Below is a small trained network, with its code and all its weights. Each question gives an input and a class and asks what happens when units are switched off, that is, made to give their printed mean instead of their output.

import numpy as np


def w(rows, s, z=0):
    codes = np.array(rows[::2]) - 128.0
    scale = np.full(codes.shape[1], s)
    scale[-1] = z or s
    return codes * scale


def norm(h):
    return h / np.sqrt((h * h).mean(-1, keepdims=True) + 1e-5)


def f(y):
    return y / 2 * (1 + np.tanh(0.7978845608 * (y + 0.044715 * y**3)))


def log_softmax(a):
    a = a - a.max(-1, keepdims=True)
    return a - np.log(np.exp(a).sum(-1, keepdims=True))


def net(x, mask):
    res = np.array(x, float).reshape(1, 7) / 4 @ E
    u = 0
    for l in range(4):
        y = f(norm(res) @ A[l][:, :-1].T + A[l][:, -1])
        res = res + np.where(mask[u : u + 8], y, B[l][:, -1]) @ B[l][:, :-1]
        u += 8
    return log_softmax(norm(res)[-1] @ U[:, :-1].T + U[:, -1])


A, B = {}, {}
E = w([
[128,127,126],'x0',
[124,132,129],'x1',
[220,153,107],'x2',
[129,129,129],'x3',
[127,131,129],'x4',
[103,114,6],'x5',
[108,206,128],'x6',
],0.0026)
A[0] = w([
[149,38,131,116],'0.n1',
[104,240,128,80],'0.n2',
[119,122,148,5],'0.n3',
[120,141,147,73],'0.n4',
[82,254,121,147],'0.n5',
[126,191,107,252],'0.n6',
[129,87,86,232],'0.n7',
[173,107,162,185],'0.n8',
],0.0072,0.0029)
B[0] = w([
[160,55,145,163],'0.n1',
[200,3,109,180],'0.n2',
[181,193,38,80],'0.n3',
[122,157,87,104],'0.n4',
[150,7,165,243],'0.n5',
[112,63,207,255],'0.n6',
[116,85,247,237],'0.n7',
[85,129,184,177],'0.n8',
],0.0039,0.0025)
A[1] = w([
[255,128,101,129],'1.n1',
[119,76,43,184],'1.n2',
[105,86,204,97],'1.n3',
[113,124,84,248],'1.n4',
[233,175,109,208],'1.n5',
[115,108,34,196],'1.n6',
[105,109,8,228],'1.n7',
[154,153,101,190],'1.n8',
],0.0061,0.0011)
B[1] = w([
[60,98,122,143],'1.n1',
[185,150,181,147],'1.n2',
[175,114,118,254],'1.n3',
[135,118,178,126],'1.n4',
[2,87,125,121],'1.n5',
[166,184,192,118],'1.n6',
[150,185,227,120],'1.n7',
[101,120,147,104],'1.n8',
],0.0058,0.0036)
A[2] = w([
[124,169,194,64],'2.n1',
[45,10,65,62],'2.n2',
[148,115,119,83],'2.n3',
[139,184,72,220],'2.n4',
[129,81,106,71],'2.n5',
[172,163,19,253],'2.n6',
[136,158,99,246],'2.n7',
[114,5,96,33],'2.n8',
],0.0032,0.0012)
B[2] = w([
[162,117,98,114],'2.n1',
[29,162,181,203],'2.n2',
[103,147,122,126],'2.n3',
[177,153,253,65],'2.n4',
[184,173,73,150],'2.n5',
[62,177,243,73],'2.n6',
[123,88,193,115],'2.n7',
[141,163,123,248],'2.n8',
],0.0021,0.0015)
A[3] = w([
[133,3,139,224],'3.n1',
[129,120,136,85],'3.n2',
[248,145,37,112],'3.n3',
[177,134,70,6],'3.n4',
[239,117,233,234],'3.n5',
[148,228,104,100],'3.n6',
[190,255,173,131],'3.n7',
[146,166,132,62],'3.n8',
],0.0034,0.0023)
B[3] = w([
[105,228,5,255],'3.n1',
[117,97,135,124],'3.n2',
[155,156,33,114],'3.n3',
[156,56,79,101],'3.n4',
[160,204,75,233],'3.n5',
[176,63,211,97],'3.n6',
[195,126,198,108],'3.n7',
[156,36,115,106],'3.n8',
],0.0029,0.0049)
U = w([
[169,201,254,172],'0',
[123,137,91,254],'1',
[153,50,108,93],'2',
[115,146,93,126],'3',
[9,122,144,40],'4',
[129,141,92,44],'5',
],0.0093,0.0022)

Each question gives the input, the list of numbers given to net, and the class t.
The units are the neurons (one row each of A and B). Each row of codes is followed by its name. A weight is (code - 128) times the scale printed after its matrix; where a second scale follows, it is the last column's (A, B and U).
mask holds one flag per neuron, layer by layer. A switched-off neuron (its flag False) gives its mean, the last column of its row in B, instead of its output. The means were averaged over made-up inputs and are rounded, as every weight is.
A unit's drop is (log p(t) with every unit on - log p(t) with that unit switched off) / (log p(t) with every unit on - log p(t) with every unit switched off).
The circuit of an input: a set's keep is (log p(t) with only the set's units on - log p(t) with every unit switched off) / (log p(t) with every unit on - log p(t) with every unit switched off). Starting from the 12 units with the biggest drops (on a tie, the unit counted first), units are removed one at a time, each time the one whose removal leaves the highest keep (on an exact tie, the one counted first), for as long as the keep stays at least 0.8.
circuit, biggest first: the units of the circuit, biggest drop first
most important unit: the unit with the biggest drop
top k neurons: the k neurons with the biggest drops, biggest first
top k neurons in layer l: the k neurons of layer l with the biggest drops, biggest first
drop of u: that unit's drop, to one decimal
input [0,-7,-2,-4,8,-5,-2], class 5: most important unit	0.n7
input [4,0,8,-2,-2,8,6], class 0: circuit, biggest first	1.n7, 1.n6
input [-7,2,2,4,4,4,6], class 2: circuit, biggest first	0.n5, 0.n6
input [-6,3,8,-6,-8,-1,3], class 4: circuit, biggest first	1.n5, 1.n1
input [8,-3,-2,5,1,4,7], class 2: circuit, biggest first	0.n5, 0.n2
input [0,6,3,-3,-7,-4,7], class 2: top 2 neurons	0.n5, 0.n2
input [3,-3,-3,-2,-1,-3,8], class 2: circuit, biggest first	0.n5, 0.n2
input [3,2,7,-6,-5,-3,8], class 2: top 3 neurons	0.n2, 0.n5, 0.n6
input [1,0,-5,-2,8,8,-6], class 0: top 3 neurons in layer 1	1.n7, 1.n6, 1.n2
input [-3,3,7,-5,4,-2,-4], class 4: top 2 neurons in layer 0	0.n5, 0.n6
input [7,3,5,-1,4,8,-4], class 0: top 2 neurons	1.n7, 0.n5
input [-2,2,-2,-6,-1,-5,2], class 3: top 4 neurons	0.n7, 1.n2, 1.n7, 1.n6
input [-3,1,-1,-8,3,5,8], class 2: top 3 neurons	0.n5, 0.n6, 0.n2
input [1,1,6,8,-4,-5,5], class 3: most important unit	0.n7
input [-3,4,8,5,4,-4,-6], class 4: top 2 neurons in layer 1	1.n5, 1.n1
input [-2,-5,-1,-1,2,6,-4], class 0: top 2 neurons in layer 0	0.n5, 0.n6
input [4,7,8,-7,-8,-7,-4], class 4: drop of 0.n5	0.9
input [-3,-6,0,-2,3,2,7], class 2: drop of 0.n5	0.2
input [-3,4,3,-8,5,-4,-3], class 3: drop of 1.n2	0.3
input [-6,-2,-3,7,5,-2,7], class 2: most important unit	0.n5
input [7,-6,-3,4,-4,-1,7], class 2: drop of 0.n5	0.2
